Each row has a hidden value; after the row comes its grade, the name of the range that the value falls in. Each part has its own.
[ 225  461  280   80   95  268 -335  291  114 -156   14   25  221  126
 -140  129  -85   88 -154  -24 -227  221  309  -58   -2   66  422 -127
  113   64  166  -40  245  -56 -122  -74 -100  223  250  161  166] -> <10>
[ -57    6   93   41 -224 -147  -22  159 -103   98 -109   65 -341 -227
  115  236  167  125 -229 -348  228 -163  -78  146   -6 -156  -14   73
 -260  -93 -246  -60  128   22 -424  368 -161 -130 -250 -140   64] -> <20>
[ 308  316  160  -84   99 -307  -75 -108 -209   49 -140 -154  181  -95
  225  -27  -88   85  -90  152  -56  -59   93  -77   96   61  -42  -57
    3 -131   21 -237  -64  264  130  118  -37   31  173 -122 -126] -> <24>
[  46   -9  207  -88   50 -156 -222   22 -127    5 -104  -69  435  -47
  135  -84  -62  106 -103  -81 -119 -120   68 -244   15  104  234 -181
  -73   35 -119   -2 -310  185  187  -77 -160  261  187   -6  -35] -> <10>
[  -3  -41  158  -77 -138   -4   78  120   36  -64   24   -8 -453 -130
  223  308  204 -116 -269 -453  257 -129  -16  -74 -122   -3   33  146
 -200 -103 -178   10   85   29 -322   31 -173 -138  -63 -118   83] -> <16>
[-158 -345  116 -156 -168 -229 -206  286 -247   42 -241 -123 -214   55
  -41  137   82  184  173 -166  176  -16 -383  339  -94  -81 -191  139
 -219   19   -2   -8  129  -11 -206  346   53 -261 -409  258 -228] -> <20>
[  -3  118 -147   55  154  160  129  100  333    3  148   93  269  124
 -261 -200 -176  233 -324 -557  356   34  286  151  133 -338  306    0
 -247 -110  124  -31   -2   -7 -374  529  121  167  -14  -87   69] -> <10>
[-180  -59  117 -189  -90 -110  -92  104 -178  369 -109  -53 -582 -218
   60  404  155   63   -9 -355  148 -126 -324  305 -231  -55 -184  189
 -162  -29 -217  -43  139  -94 -470  408   94 -391 -223   25 -224] -> <21>
[ -95 -293   19   15 -302 -197 -297  192 -100 -108 -221   -1 -256   68
    0  107   77   82   74  -20   90   16 -304  140  107   24  -85   52
 -231   28   88  -10  131  -10 -164   72 -104 -114 -291  308  -78] -> <16>
[  50  493   13  -67  222    3   71  123   83 -317  -79   79  205   52
 -158   66 -230  134  -94  -88  -67   27  587   97  138 -101  233  -12
   74 -271  115 -363  253 -318  -94  -80  -84  193   62  -21  142] -> <20>
[ 511  137  -70   38  -95  121 -301  -84  367 -373  424  278 -411 -124
 -255  148    7 -310   77  172   40  144  -68  108  378 -172 -149  -22
  -36 -349  256   67  135   77 -381  -79 -152  -31  -79  -43  -74] -> <16>
[ 103 -259  104 -135  -54 -107  129   37  -16 -241    9  -25 -207  289
  123   66   93   40   77 -430  291   31  -78  151   47  -59  -87  242
 -263  -44   21  -34  145   88 -101   90 -159  -66 -249  212   84] -> <36>
[-264 -191   82 -257  -83 -203  -60  217 -209  239 -210 -157 -425 -138
   -6  278   39  166   11 -308  231 -109 -299  372 -197  -92 -241  195
 -153  -66 -138  -94  125 -178 -426  394  141 -389 -306   17 -263] -> <16>
[ 271  192   41  -58  238 -348  -58 -160  -65  -31  -56 -104  166  124
  157 -103 -100  193  -67   59 -120   40  264   35  311  -13  -91  -26
  125  -12   47 -374   40   81  110 -189 -338  236  307  -37  262] -> <21>
[-489 -190 -478 -253  242 -119  103   10  163  107   46   17  -23 -223
 -333   49   59 -169  196 -203  144  -91  -44  173  -92 -278 -107   63
 -147 -297  256  -71 -204 -175  137  371  343  -61 -164  191 -584] -> <9>
[ 146   62  194   85 -251  -70 -170  109  -21  -78  -31  134 -318  -64
   68  185  201   61 -147 -303  209  -99  -95   73   94  -95   31   58
 -237  -81 -183  -10  227  149 -372  245 -234  -72 -175   22  123] -> <16>
[ 129   44 -326  193  -11   92 -171  222  328  -60   88 -124  -34   88
 -182  -71 -127  -51 -223  277   35  429    8   92  219 -102   33  -54
  -31   26  709   -5   73   14 -123  166  143   45   97  119 -106] -> <20>
[ -19  -42  -19  -89  103 -173  -42 -198  -38  166  -39   -4  243 -103
  186  -31 -106   61  -94 -145 -152 -116   75 -197   77   92  157 -118
 -117   27  -96  -76 -370   78  152  -80 -122  250  198  -24  -28] -> <21>
[ -85 -356  -28  -65 -101 -148 -174   28   -5   35  -68   83 -356  138
  -34  125   51  133  146 -306   80  -22 -258  255  114  -64 -107  133
 -222   64  -31  -69  124  -87 -287   52 -142  -81 -246  302   66] -> <21>
[-459  264 -165 -284  299 -194 -196  309 -183   -3 -333 -250   46 -226
 -178  315  -28 -145  229  463 -412   90  193   67 -246  110  -48  -41
  314 -167  400 -342   87 -446  405 -219  222  -58  137  298 -493] -> <20>
[-105  -34   30 -203   90  -49   59  -44    6  183  103 -162  152 -199
  183  133  -49   19 -224 -194 -104   82  105  -93  -39   75   34  -55
   40   65 -109   48 -360  -99   60  -56 -186  214  267 -214  -25] -> <33>
[-303 -319   79 -163 -202 -136 -249  244 -168  234 -206  -82 -414 -148
  -15  298   84  117   38 -234   86  -77 -405  253 -169   -1 -135  101
 -180   56 -126   31   47 -164 -370  241   57 -286 -285  150 -226] -> <16>
[-206 -166 -428 -188   20  -34   48  -75  290   21  206  -21 -256 -192
 -243   32   23 -286   -1  -96  339   38 -194  131   53 -199 -227   94
 -182 -320  352   87 -197  -29 -119  377  319 -198 -110   26 -590] -> <24>
[ 184 -148   28  218 -244  -62  -97  -28  107 -267   63  251 -277  134
  190  120  287  -89  -63 -263   60    0  -12 -117  256  -20  126   41
 -302   45  -20   17  132  209  -57 -148 -499  200 -110  252  374] -> <31>
[ 104  -38  112  198 -223  -95 -232  145  -68  132  -44  183 -394 -203
  108  276  329   44  -64 -242   -5 -106 -206   60   25 -138   57    3
 -260   43 -183   -6  181  216 -275  273 -256  -22 -215  100  156] -> <16>
[  86   14  148  -78  144 -166 -172  -47  -71   37 -124  -46  403    0
  130 -112 -149  150  -90 -117 -164 -137  130 -237   58  101  255 -165
  -65   34  -86 -122 -264  140  162 -141 -116  277  228   19   39] -> <20>
[ -70 -145  191 -104 -167  -66  -51  152 -157   66 -125  -81 -374  -15
  209  315  216  -29   -9 -317  115  -29 -240   45 -204   82  -23  167
 -217   51  -88   40  110   68 -131  168  -48 -197 -182  192  -95] -> <33>
[ 306  258  174 -123   32 -202   73 -117 -189  -29  -19 -174  162  -92
  324   53  -70  -26 -145  111  -22   49  119 -105   51  110  -44  -16
  -30 -111   30  -88 -174  220  153   56 -119   56  146 -202 -112] -> <31>
[ 510  190  203   63   36 -254 -134 -103  -84 -212  -64  -23  381   91
  215 -218 -165  150 -139  104  -46  -44  190 -188  309   32  129 -145
  -91  -84   31 -183 -101  366  112  -83 -251  262  154 -111  172] -> <20>
[  85  -45   26   17   82 -249 -173  -65   34  -46   19    8  305   42
   75 -121   13  206 -119 -105 -135   31  194  -61  331  -52   51 -140
   45  100 -100 -145 -128   60  130 -197 -503  443  274   -5  342] -> <9>
[  59    8   53  -21   24 -257 -142  -92  -81   48  -15  -32  230 -106
  169  -15  118   57  -70  -37 -128  -23   57 -140  160   14   20 -120
  -20   42 -100  -64 -203  193  251  -33 -342  301  210    9   67] -> <24>
[-203 -333   10 -157  -60  -89   33   58  -34  136  -57  -58 -520  -41
  210  319  152  -77  -49 -401  102  -87 -209   41 -166   60  -66  186
 -204   57  -86  -18  -13  -95 -224  -62  -89 -181 -114  118   -6] -> <31>
[-159 -226  178  -23 -269 -169 -313  326 -245   82 -256  -89 -270  -70
   75  234  206   87   11  -99   76  -46 -353  129 -139   20  -46   50
 -204   85  -55   51  112   61 -185  232  -59 -201 -274  217 -144] -> <10>
[  46   49   31  -44  120 -256 -179  -50  -90  186 -134  -64  245 -187
  122  -77 -135  140 -171   -1 -124 -182   69 -153   81   15  124 -176
  -53  -31  -74 -172 -277  128   22   -7  -62  160  198 -145  -42] -> <15>
[ 219  151   73  -39  193 -314 -108 -164 -102  -20 -151  -84  314  176
  178 -161 -167  207  -55   49 -155  -11  227  -83  259   88   69  -80
   28   36   55 -319  -61  122  188 -196 -240  266  288   71  185] -> <31>
[-211  114  177 -204  149  276 -161  106  126  176  117   44  203  -30
 -212  160   96   -1   -1 -566   16  -12   13  -41 -276  -13  339  -23
  -84   30 -128  191  -95  -19  -28  333  153  110  145  245 -262] -> <24>
[  62   78   43 -206  193  -93   80 -108    5  152  106 -127   66 -131
  163  115 -147   76 -177 -158 -117   58  182   10   44   29  -22  -13
   83   -3  -88 -112 -224 -122  -64 -105 -184  158  258 -252   72] -> <36>
[ 323  152  164  -32   92 -202  -31  -78  -97 -104    2  -62  275   23
  218  -32  -52  112  -72   10 -141   58  201  -90  189   29   48  -72
    6  -11  -23 -151  -91  184  184  -95 -317  281  175  -73  175] -> <24>
[ -82 -159    9  172 -436 -235 -317  261 -159 -140 -220  103 -125  -40
  -43   89  153  188    4   53   93   46 -216  234  236 -118  -65  -27
 -262    6    6   13  177   13 -198  286 -279    9 -404  202   28] -> <15>
[ -37  493  274 -135  238  240  -77  151   30 -104  -15   82  284   76
 -120  254  -53  104    9 -325 -280   92  461  -25 -138   77  434  -35
  121   -7  -86 -127  196 -271   58  -75 -108  288  219  223  117] -> <33>
[ 114   -7   20   88 -162  -86   79  -67  118 -199   84  202 -351   52
  154  149  201   -5 -180 -433  229  -71  114   23  232 -111   26  125
 -246  -92 -151  -89  185   51 -276   -1 -432   91  -96   12  352] -> <21>
[ 135 -266  124  -47   -4  -25  -29   23   92 -104   79   69 -407  127
  166  189  220  -95   16 -473  118  -85 -121  -59  -26  -12   39  159
 -223   23  -69  -20  114  159 -149 -128 -221  -26  -72  205  196] -> <24>
[ 167  136  -98  -11  303 -351  -49 -180  -23  172  -69  -41   68  -50
  138  -54 -107  187  -79   18 -220  -65  231   10  255  -67  -41  -68
   88   -7   16 -426  -39   39   54 -159 -242  228  292  -81  240] -> <33>
[ 305  312  206 -173   63 -162   48 -100 -143   -9  -17 -230  133  -63
  283   54 -155   23 -203   84   -1   79  146  -74   46  140  -55    0
   47 -108   33 -119 -120  129   40   27  -70   16  228 -244 -104] -> <36>
[ 335  265  181  -73  259 -330 -176   -5 -188   25 -138 -134  194  -45
  131  -65 -114  156  -55  150 -131 -115  172  -21  109  -33  -11  -90
   89 -111   17 -345    4  217   44  -47 -113   71  204 -135   45] -> <10>
[ 187   42  117  -73  228 -234 -213    4  -15  -48  -59  -95  324  123
   32 -169 -188  251 -111  -25 -119  -17  220  -24  233  -19   78 -122
   96   34    1 -249  -78   42   -1 -230 -273  276  285  -56  243] -> <10>
[  11   20  -28 -129  295 -203  -87  -14   56  208    2 -137   96 -104
   48  -14 -183  209 -227 -115 -144  -26  211   30  131  -60   -3  -89
  151   41  -52 -272 -150 -140 -147 -193 -204  199  350 -235  209] -> <20>
[ 142  157   73 -133  228 -200   11   49  -35   96   48 -198   97 -151
  131   58  -72  130 -242  -29  -71   60  235   58   84  -87  -88  -43
  164  -34  -30 -211  -87  -27  -70  -51 -246  145  280 -328  149] -> <20>
[  27  152   50 -190  256 -244  -55 -118 -118  172 -121 -162  166  -27
  144   15 -157  131  -59  -14 -172  -38  159  -30   38   93    6  -39
   92   -1   -4 -271 -135  -32  105 -109  -67  115  292  -29  -29] -> <21>
[ -20 -333   -8  -81 -110 -209   94   83  -38 -328 -117  -50 -123  334
  118    6   63   82   94 -274  221   77  -35  133  145  -21  -93  203
 -242   -6  128 -105  152   -7   38  -43 -229   23 -257  311  128] -> <33>
[   0 -412   37   -9 -126 -151 -270  147   12 -132  -97   42 -200  234
  -49   25   57  147  139 -219   66   28 -239  167  159  -48  -46   75
 -202  102   57  -42  142    5 -176  -56 -205   10 -218  361  137] -> <16>
[ 273  221   37   16  118  169  -80   31  252 -274  299  369   88  -29
 -336   39  -56   50   58 -337   56  -30  268  193  223 -350  207  -44
 -143 -291  -54  -29  122  -30 -342  208 -154  207 -179  -37  128] -> <10>
[  76  116  121 -196  180 -100    9  -10  -62  155   12 -152  106 -222
  172  121 -125   35 -186 -105 -113  -51  130  -95  -80   47   56  -61
   43  -58  -92 -101 -241   -7  -28  -42  -47   81  221 -260  -63] -> <16>
[   7 -122  179   13 -206   -7  -86  161  -18  -45  -60    1 -444 -100
  270  327  265 -158 -178 -307   92  -99 -141 -183 -151  107  108   87
 -224   19  -98   54   74  123 -167  -73 -177 -103  -64   83   65] -> <16>
[  53  119  -81  -35  201 -327  -81 -134  -43  202  -33  -98   46 -102
  147   10   15  124 -133   35 -164   10  160   19  210  -42 -104  -63
  117   38   -3 -292  -79   28   81  -90 -301  210  325  -89  161] -> <21>

[   9  -76  282  -14 -448  332   17  -75  156 -212  -71 -463  555  -15
  291 -180 -254  316   74 -175  -41   34  264  -82  -73  190 -157 -286
  -28  -15  -22  273   99  195  289 -118  429  156   33  115 -296] -> dupo
[  70  203  144   57 -442  537  -41   77  -59 -296  -54 -243  491   91
   93  -89 -177  297  -33 -263    9  247   81   95 -134   53 -315 -357
 -102  -96 -195   67 -291 -174   24 -296  375  -30 -464  202 -132] -> volaz
[  60  174 -174  262  257 -282   99  305  -68  302   57   81 -174  -78
 -210  -72  193  -21  115  204  -75   52 -207  116  222    0  -51   46
   45 -100  -66  -53  -37   38 -131   -5 -198  -63 -142   22  -95] -> fevur
[  82 -235   77 -317 -388  219  500 -197   81 -752  349  261  346  467
  221  432 -153 -463 -199 -247 -185   27  -42 -273 -247  333 -401  -50
 -249  201  193  233 -145  181 -152  -91   13 -226  264  203  134] -> fevur
[ -50 -197  -95 -158   95 -428  493  119  -35  -67  392 -230  352 -109
  332  -75 -227  181   41  522 -335   59   52  189    7  508   49 -156
 -396  145  416  422  216  478  -13 -120 -445 -196  366  210 -139] -> volaz
[ -38   99  -48 -179   14  -79  453  255   63  -60  152 -309  517 -143
  228  -99  -80  367   44  256 -206  194   91  404   64  297   83 -234
 -288    1  260  273  219  141  -15 -225 -122  -75   93  400   -7] -> zol
[  18  147   67  180  118 -210   76  222  -26  310   43  131 -323 -134
 -282   31  248   51  -28  -26 -121   76 -185  -28  212  -76 -223  106
 -146 -174 -157 -251  -45 -150 -123  278 -270  -78 -215 -108 -110] -> zud
[ 188  194   39 -324 -366   97  432   12   69 -743  202  188  472  448
  -41  243  -66 -336 -182 -229 -136  -16   88  -48  -39   86 -227  -45
   14  -88  -28   41   12 -109 -113  -84  -72  -57   -2  238  124] -> Zonak
[  50   88 -243  424  336 -111  108  343  -46  312   20  189 -114   32
  -86   96  228  -26  228  112  141  185 -429  353   30   14 -120  -97
  -33  112  132   46 -317   67 -274 -315  120 -179 -220  198  196] -> Nurom
[-188  120  -57  511  164 -324   64  217  195  522 -146   59 -319 -165
 -479 -230  439  -43  100   82 -174 -175  -91 -291  482 -189   25  292
  193 -249 -346 -130  263  127   90  263  -65  140  221 -143 -249] -> tafig
[ 286  -32  115 -145 -143 -352  252 -122  -33 -528  312  331   42  343
  -51  348 -106 -380 -156  -21  -93 -108  -67 -124 -252   49 -345   36
 -117    1   50  -14  -85  129 -242  135 -299 -213  -40  -83  111] -> fevur
[ 197  425  -21  129 -181  318  -82  246  -40   87 -329 -371  368 -155
 -135 -334   49  258   60  103 -125   75  181   76  175 -242   22 -113
  479 -399 -439   13   79 -185  178 -168  304  190 -424  155 -303] -> Zonak
[-115 -229  122  -38 -111 -124  273  106   66  -28  235 -198  278  -29
  239   28 -209  206   63  -37 -161   77  -25  116   82  421 -230 -221
 -452  160  327  346  -37  234  119  -37 -136 -104  218  115 -172] -> zud
[ 135   22  256 -155 -502  220  342   30  -81 -432   78 -233  628  208
  268  -35 -241  174  -84   41 -152   50  160   83  -34  173 -198 -272
  -75  -93   85   71 -158 -132  182 -130  -97  -70 -184  162 -106] -> Zonak
[ 129 -152   83   66 -132  -88  134   53  -27 -150  168   70  144  226
  106  149 -127 -155   74  -85    5   -1 -121  -33    9  208 -306 -114
  -68  107  183  159 -182  124   14  -67  -40  -91   42   24  -66] -> Zonak
[-186  -62   21 -131 -229  -76  333   39  118 -409  268  -45  493  106
   54  116 -171  162 -159  -85 -269  113   77    6  -80  222 -281 -175
 -482   73  172  340   63  222 -153 -127  -49 -151  236  304   88] -> Nurom
[ 400  364   88   86   67  271 -351  184   15  273 -266 -112 -154 -191
 -161  -28  165   70  154 -263  209  197  -32   60   10 -245 -161  -36
  401 -246 -368 -206   82 -201  -68   40  473  193 -535   -4 -191] -> Gek
[ 119  141   39   16 -120 -101  259  232   31 -104   -7 -267  584   52
  130 -147  -95  252  127  198  -32   46  120  324  100   95   55 -229
   89  -92  147  190  141   50  113 -269   17   42   -8  286  -22] -> zol
[ 120  191   52  -54 -342  -95  424   67  -37 -600  230  187  448  467
  -57   79  -39 -185 -121    4  -72  -39   38   25    1   80 -154  -88
  -37  -94    7  -93  -96 -107 -108 -135 -259 -118  -78  161  136] -> volaz
[  47  228  171  299 -351 -184   17  154   60 -289  -46  -50  639  354
 -132 -176  -28  247   66  -38  192  -28  163   73   89 -190  -97 -196
  180 -162   -4 -105  106  -65  -22 -239  143  141  -66  206  175] -> dupo
[  37  154   23  499   -7 -146  -96  224  -69  238 -100   80  -77   50
 -282  -95  158   80   95   17   45   -3 -192   16  157 -200 -223  -32
  108 -157 -191 -147 -258  -95  -40  -22    7  -30 -315  -78  -66] -> Zonak
[ 224  318  123  267  100 -175 -235  215   42  360 -181 -100 -214 -188
 -291 -165  178  143  156  -85  110  -10  -24   64  186 -220  -81   24
  245 -285 -328 -234  116 -105   43  200   84  170 -372 -174 -262] -> Gek
[  39  -41   83    4 -159 -246   68  134  -48  -86  173 -374  481  -41
  195 -220 -346  333  111  179 -123   28  174  153   75  310  -98 -289
 -169   -5  176  347  106  256  173 -146 -141    7   71   93 -303] -> volaz
[ 298 -281  300   61 -136 -662   98  130 -295   17  278   -7  298  228
  233   16 -269  132   81  421   35  -21   19    1  121  148 -243 -129
   23   11  506  -54   29   47   46   70 -611  -98  105  -55  -18] -> Zonak
[ 237  140  165  -46 -209 -235  147  197  -62 -257   74 -196  613  167
  127  -53 -234  265   78  112   52   43  131  354    8   60 -104 -294
   20  -95  209  113   39  -49   56 -206 -113    3 -156  203   30] -> zud
[ 169  149   26  352 -178    5  226  127   54 -149 -148  119  267  339
 -131   -4  165 -207  118   40   88 -147 -105   60   77 -169  -54  -26
  386 -132 -118  -53 -178  -60   83 -214  160   11 -130   78   87] -> zud
[ -22  -48  -85  546  207 -319 -245  213    1  431  -66  116 -172  -62
 -283  -15  156   57  157   46   46   41 -229 -109  132 -184 -265   38
   96  -25  -52   87  -45  204 -160  -49  158  -16   26  -13  -15] -> Nurom
[ 169   61  230  135  -35  116 -167  203  -43  336  -57  -98 -115 -122
   -6    1   62  207  132 -244  142  212 -111   52  147   28 -296 -115
  -27  -75  -31 -170  -86 -196   30  109  115   49 -310  -42 -196] -> tafig
[ 375  147 -141  159  316 -415 -200  178 -135  190   54  124 -155  -71
 -170   64   49  -84  119  247   65   94 -129   61  -91 -151 -135   37
  255  -99  -62   11  128  179 -316  -48  -14  -50 -195    7    0] -> volaz
[  83 -226  143  416   -2 -156 -163   88 -160  387    4   13 -180  -52
    3  -19   14   94  108  138    3   62 -197 -197   64  -13 -342  -29
   16    3   39  -39 -222  100    1   75  -46  -95 -104 -162 -177] -> fevur
[ 141  -83  212 -174 -457  -30  354   22  -15 -451  199   37  438  428
   96   68 -154 -255  -57 -110 -128 -117  129 -242  238  228 -235  -38
  101  -57  134   34   32  -74  209   50 -266   37  218   55 -146] -> Zonak
[   0  225  -69  163  113   19  182  134  139  102  -42  145 -142  -81
 -259   72  337  -45  -35  -44  -93   94 -143  -14   13 -142  -92  109
  -28 -135 -245 -129   71   11 -241   46  124  -60 -118  104   75] -> tafig
[  30   32  -73  252  128  175  102  -38  202  101  -77  139 -266  -73
 -100  131  297 -197   58  -94  -15   43 -222 -130 -195  -67 -126   98
   25   29 -239    4  -49  258 -208   -3  424  -63  -75   16   22] -> dupo
[  78  130  215  294 -277 -243  217  141   -1 -244   70  290  270  464
 -204   91  142  -49  -18  -96  164  -44  -88   16  114 -158 -236  -46
   30 -110   52 -324 -137 -231 -117  -43 -167  -56 -106   64  281] -> tafig
[ 345  316  222  122 -409 -210   83  140 -153 -334 -110  -76  588  320
 -134 -174  -78  112  -42  238    1 -130  223   47   97 -318  -75 -106
  469 -394 -162 -221   31 -277  111  -82 -186   88 -334   49    8] -> Zonak
[-204 -210  -45  294  248 -530  289  116   66  265  298  392 -485   18
 -253  212  256 -231  -24   31 -199  -58 -370 -199  190  149 -293  213
 -426  109  119  -39 -101  233 -220  300 -448 -239  275 -153   11] -> Nurom
[ 271  135   -2  108  188 -172   16  141 -120  240    5  -52 -247 -213
  -49  -12   52   27   71  225 -100   40 -154  145  -49  -17 -118  -13
   39 -138 -147  -52 -126   43  -62  117 -150 -110 -403 -140 -225] -> fevur
[ 139  114  106  266  107 -703  -36  125  -24   61  100  230 -104   49
 -358   88   96   48  -41  140  -19  -85  -86    1    2 -265 -239   82
  -49 -180  -51 -161   92   61 -254  206 -324  -94 -100 -128  119] -> zud
[ 467 -201  476 -187 -470 -231 -219  -70 -249 -405  282   87  317  422
  172  227 -426  -70  -45 -238  180   62  131 -269  -66  116 -590 -182
   47   -6  264 -103  -39 -132   -7  137 -234   -5  -84 -120  -92] -> volaz
[ -28  124  372 -189 -682  385  308  -71  133 -620  114  -17  496  381
   44   41  -54   22 -193 -474  -47   44  207 -234   46  121 -308 -136
 -180 -111 -104 -210  -18 -263   79   80   61   73  -71  121  -27] -> dupo
[ 105  -84  227  -97 -457  355  231   -5  150 -456   84  -31  519  407
  225  162 -148 -138   70 -456  136   55   42  -33   13  271 -292 -230
  -17  121  174  159  -97  -21  145 -211  325   53  112  220   -3] -> tafig
[ 239  276  -12  105  199  -76   42  212    1  161    6  108 -167  -50
 -112   63  230   15  106   -8  149  170 -178  214  -27  -78  -73  -13
   54  -90  -77 -256   11  -89 -264   13   58  -21 -362   66   81] -> dupo
[ -47  107   15  393   -4   -6  -93  208  -60  332  -93   32 -146  -97
 -270 -100  200  134   11    1  -93   94 -149 -147  202 -169 -255   34
   33 -175 -242 -144 -138  -95  -68   70   19  -23 -225  -40 -141] -> Zonak
[ 173   56  -13  221  130  -80 -169  182  -55  158   63  137 -216   25
 -123  157   16  -73  135 -228  134  127 -285  108   -7   33 -369  -99
  -74   45  -14   24 -290    6 -165  -26  106  -84 -308  -51  -69] -> Zonak
[-168   44   99   67 -436   10  216   49   86 -397  131 -103  507  239
  -75 -103 -157   89  -96 -166 -207  -59  151 -147  151  141 -249 -150
 -187  -79  -66  188  -30   63  120  -83  -44    8  124  121 -149] -> fevur
